k_727: [109 164  97  87 152 162  84]
k_762: [159 144 107  98 174 131 174]
k_267: [136 161  82 107  98 165 137]
k_451: [106 103 133 175  87 123 160]
k_285: [136 162 104  84 116  82 152]
k_14: [137 160 138 150  95 175 126]
k_435: [168 143 107 109 145 118 162]
k_836: [107 101 164 147 173 141 169]
tail: [143 107] | [109 145 118 162]
tail: [103 133 175] | [ 87 123 160]
tail: [136 161] | [ 82 107  98 165 137]

k_133: [121 125 126 178 126  78]
k_767: [155 137 168 117 158 165]
k_270: [123 121  99 109 152 120]
k_283: [125 121  97 109 163 193]
k_920: [142 121  98 109 163 193]
k_766: [125 128 100 127 152 116]
k_805: [140 136  81 112 160 141]
k_964: [125 128 100 109 152 120]
tail: [121  99 109] | [152 120]
tail: [ 97 109] | [163 193]
tail: [123 121  99 109 152] | [120]
tail: [155 137] | [168 117 158 165]
tail: [178 126] | [78]
tail: [125 121] | [ 97 109 163 193]
tail: [121  98 109 163] | [193]

k_357: [135 126 133 141 136 114 131]
k_801: [135 126 133 141 136 146 176]
k_529: [128 132 129 131 129 125 126]
k_495: [128 129 133 141 137 106 143]
k_282: [123 164 127 141 137 106 142]
tail: [129 125] | [126]
tail: [164 127] | [141 137 106 142]
tail: [129 133 141] | [137 106 143]
tail: [141 136 146] | [176]

k_616: [188 146  73 174 112 102 109 107 143 120 160 165 167 104 155 114  96 126
 139 184  85 143 166  94  72 181  74 156 118 102 149 120  98 149 101 151
 167 103 113 161 142 180 120 164 139  90 105 103 168]
k_586: [ 87  77 186 121  72 119 110 169 167  70 134 173  86  84 116 188 100 171
  90 146 109 140 118  90  91 157 143  95 174 148  82 114  69 124 101 150
 167  72 114  73 109 105 107 163 139  75 135  79 127]
k_779: [123  76 118  81  96 174  84 175 139  98 141 128  84 156  75  86 134 152
 164  69 154 118 187 144  87 153 122 153 180  99  93  84  77 110 153 180
  99 174 136 126 181  99 149 151  85 178 104 133 168]
tail: [164 139] | [ 90 105 103 168]
tail: [187 144  87] | [153 122 153 180  99  93  84  77 110 153 180  99 174 136 126 181  99 149
 151  85 178 104 133 168]
tail: [160 165 167] | [104 155 114  96 126 139 184  85 143 166  94  72 181  74 156 118 102 149
 120  98 149 101 151 167 103 113 161 142 180 120 164 139  90 105 103 168]
tail: [101 150 167] | [ 72 114  73 109 105 107 163 139  75 135  79 127]

k_631: [145 144 147 167 127 139]
k_687: [162 145 147 119 123 150]
k_235: [ 74 110 108 115 126 137]
k_16: [141 166  82 148  83 180]
k_40: [145 144 147 119 141 145]
k_962: [145 144 147 167 141 145]
tail: [108 115] | [126 137]
tail: [147 119 123] | [150]
tail: [144 147 119] | [141 145]

k_976: [125 156 111 144  84]
k_908: [190 130 120  87  88]
k_986: [125 155 111 144  84]
k_154: [153 159 157  82  94]
k_725: [ 94 159  90 131 158]
tail: [159  90 131] | [158]
tail: [159  90] | [131 158]

k_353: [107 142 112 116 101  84]
k_126: [159 152  88 120 141 157]
k_765: [138 142 113 124 178  82]
tail: [120 141] | [157]
tail: [142 113] | [124 178  82]
tail: [138 142 113] | [124 178  82]
tail: [112 116] | [101  84]
tail: [142 112 116] | [101  84]

k_504: [133 139 105 127 113 112 142 122 131]
k_731: [129 124  73 118 112 112 143 122 134]
k_224: [128 128  73 118 113 112 144 130 110]
tail: [144 130] | [110]
tail: [112 144] | [130 110]
tail: [112 142 122] | [131]
tail: [113 112 144 130] | [110]
tail: [ 73 118 112] | [112 143 122 134]
tail: [112 143] | [122 134]

